Below are the code and all the weights of a small trained network. Each question names an input and a target symbol and asks about switching units off, where a switched-off unit gives its printed mean instead of its output.

import numpy as np


def w(rows, s, z=0):
    codes = np.array(rows[::2]) - 128.0
    scale = np.full(codes.shape[1], s)
    scale[-1] = z or s
    return codes * scale


def norm(h):
    return h / np.sqrt((h * h).mean(-1, keepdims=True) + 1e-5)


def f(y):
    return np.maximum(y, 0)


def softmax(a):
    e = np.exp(a - a.max(-1, keepdims=True))
    return e / e.sum(-1, keepdims=True)


def log_softmax(a):
    a = a - a.max(-1, keepdims=True)
    return a - np.log(np.exp(a).sum(-1, keepdims=True))


def net(x, mask):
    ids = ['ΓΔΘΠΣΩαβεζηλξτφψ'.index(c) for c in x.split()]
    T = len(ids)
    res = E[ids] + P[:T]
    r = norm(res)
    for j in range(3):
        rows = slice(2 * j, 2 * j + 2)
        q, k, v = (r @ M[0][rows].T for M in (Q, K, V))
        z = softmax(np.where(np.tri(T) > 0, q @ k.T / 2**0.5, -1e9)) @ v
        o = O[0][rows]
        res = res + np.where(mask[j], z, o[:, -1]) @ o[:, :-1]
    y = f(norm(res) @ A[0][:, :-1].T + A[0][:, -1])
    res = res + np.where(mask[3:15], y, B[0][:, -1]) @ B[0][:, :-1]
    return log_softmax(norm(res)[-1] @ U[:, :-1].T + U[:, -1])


Q, K, V, O, A, B = {}, {}, {}, {}, {}, {}
E = w([
[168,51,143,184],'Γ',
[117,210,168,136],'Δ',
[196,113,132,86],'Θ',
[116,197,109,127],'Π',
[196,127,166,182],'Σ',
[141,252,142,228],'Ω',
[183,130,141,100],'α',
[111,211,141,163],'β',
[198,240,66,86],'ε',
[186,102,161,93],'ζ',
[131,135,79,27],'η',
[158,241,125,121],'λ',
[100,104,90,131],'ξ',
[165,68,172,117],'τ',
[186,152,129,136],'φ',
[140,63,164,144],'ψ',
],0.019)
P = w([
[6,192,151,189],'0',
[230,117,184,106],'1',
[214,96,186,129],'2',
[208,84,188,136],'3',
[145,160,133,206],'4',
[136,153,130,209],'5',
[115,128,125,156],'6',
],0.012)
Q[0] = w([
[251,48,163,167],'h1',
[97,156,111,82],'h1',
[146,141,123,163],'h2',
[225,63,167,136],'h2',
[42,170,55,148],'h3',
[67,152,100,121],'h3',
],0.014)
K[0] = w([
[36,182,149,128],'h1',
[154,109,99,114],'h1',
[97,142,111,70],'h2',
[13,192,152,142],'h2',
[250,72,87,105],'h3',
[244,163,93,142],'h3',
],0.013)
V[0] = w([
[159,60,164,82],'h1',
[131,115,206,69],'h1',
[175,185,126,9],'h2',
[62,105,60,75],'h2',
[114,100,98,207],'h3',
[8,100,155,68],'h3',
],0.018)
O[0] = w([
[142,254,122,151,2],'h1',
[101,198,48,110,127],'h1',
[109,160,131,19,250],'h2',
[66,141,165,157,60],'h2',
[177,171,205,241,73],'h3',
[6,86,62,184,90],'h3',
],0.013,0.0072)
A[0] = w([
[138,156,54,202,143],'n1',
[202,84,94,104,113],'n2',
[54,164,83,45,165],'n3',
[212,137,112,96,89],'n4',
[101,25,141,110,39],'n5',
[58,139,86,177,86],'n6',
[179,81,248,166,172],'n7',
[177,215,129,143,105],'n8',
[149,118,176,143,143],'n9',
[120,177,99,9,175],'n10',
[183,152,116,102,130],'n11',
[75,36,107,158,3],'n12',
],0.017,0.0059)
B[0] = w([
[69,203,195,56,152],'n1',
[57,110,213,164,181],'n2',
[212,164,58,154,204],'n3',
[100,148,172,131,184],'n4',
[111,125,217,130,164],'n5',
[180,164,181,46,152],'n6',
[104,121,2,106,177],'n7',
[113,113,197,141,157],'n8',
[160,90,41,94,145],'n9',
[146,173,92,199,248],'n10',
[100,161,173,167,174],'n11',
[129,189,230,129,153],'n12',
],0.012,0.018)
U = w([
[157,131,123,193,57],'Γ',
[101,142,171,145,150],'Δ',
[143,124,18,118,176],'Θ',
[107,114,161,140,191],'Π',
[210,117,148,174,75],'Σ',
[202,77,79,183,103],'Ω',
[145,120,74,198,166],'α',
[107,108,124,145,173],'β',
[207,147,134,26,193],'ε',
[144,129,59,141,252],'ζ',
[49,209,42,74,130],'η',
[116,133,168,121,74],'λ',
[85,145,120,250,117],'ξ',
[21,177,144,72,94],'τ',
[160,50,135,24,105],'φ',
[75,216,150,195,22],'ψ',
],0.014,0.0028)

Each question gives the input, a string of symbols that net reads in full, and the target symbol t.
The units are the heads (2 rows each of Q, K, V and O) and the neurons (one row each of A and B). Each row of codes is followed by its name. A weight is (code - 128) times the scale printed after its matrix; where a second scale follows, it is the last column's (O, A, B and U).
mask holds one flag per unit, heads first, then neurons. A switched-off unit (its flag False) gives its mean, the last column of its rows in O or B, instead of its output. The means were averaged over made-up inputs and are rounded, as every weight is.
A unit's drop is (log p(t) with every unit on - log p(t) with that unit switched off) / (log p(t) with every unit on - log p(t) with every unit switched off).
The circuit of an input: a set's keep is (log p(t) with only the set's units on - log p(t) with every unit switched off) / (log p(t) with every unit on - log p(t) with every unit switched off). Starting from the 12 units with the biggest drops (on a tie, the unit counted first), units are removed one at a time, each time the one whose removal leaves the highest keep (on an exact tie, the one counted first), for as long as the keep stays at least 0.8.
units of the circuit, in order: the units of the circuit, biggest drop first
unit that matters most: the unit with the biggest drop
which heads matter: for each layer, one digit per head in row order, 1 if its drop is at least 0.15 and else 0, layers parted by /
drop of u: that unit's drop, to one decimal
input ψ Σ ε η ψ Π τ, target ξ: which heads matter -> 011
input ε ε ζ ζ, target φ: units of the circuit, in order -> (h1 n7)
input ψ ε β Σ, target ξ: units of the circuit, in order -> (h3)
input Θ ε ε ε ζ ζ λ, target ε: which heads matter -> 011
input ψ ε ζ, target ξ: which heads matter -> 011
input Ω ζ ε, target Ω: which heads matter -> 111
input ε ξ η η Γ ψ, target φ: which heads matter -> 100
input Θ β Ω ε ζ, target Θ: units of the circuit, in order -> (h3 n3)
input Σ ε ε ε, target Σ: which heads matter -> 011
input Σ α ζ ε η Γ, target Ω: which heads matter -> 011
input Θ Δ ψ, target Θ: which heads matter -> 101
input ψ η η, target ψ: units of the circuit, in order -> (h2 n1 h1)
input Θ η ζ Δ, target Θ: units of the circuit, in order -> (h3 n3)
input φ η Σ, target Ω: units of the circuit, in order -> (h2 n7)
input ζ ζ ψ Σ, target η: unit that matters most -> h1
input η ε ε Γ η α Σ, target τ: which heads matter -> 001
input ε ζ η ψ, target φ: which heads matter -> 000
input η τ ε τ, target τ: which heads matter -> 011
input ε ε Θ ψ τ η τ, target φ: which heads matter -> 100
input ψ ε Π Θ, target ξ: unit that matters most -> h2
input ε η Ω, target ε: which heads matter -> 111
input ψ ψ ψ ε, target ψ: drop of h3 -> 0.1
input λ ε ε ε ζ Ω, target ε: drop of h2 -> 0.2
input ε ε ε ε ε, target ε: drop of h2 -> 0.3
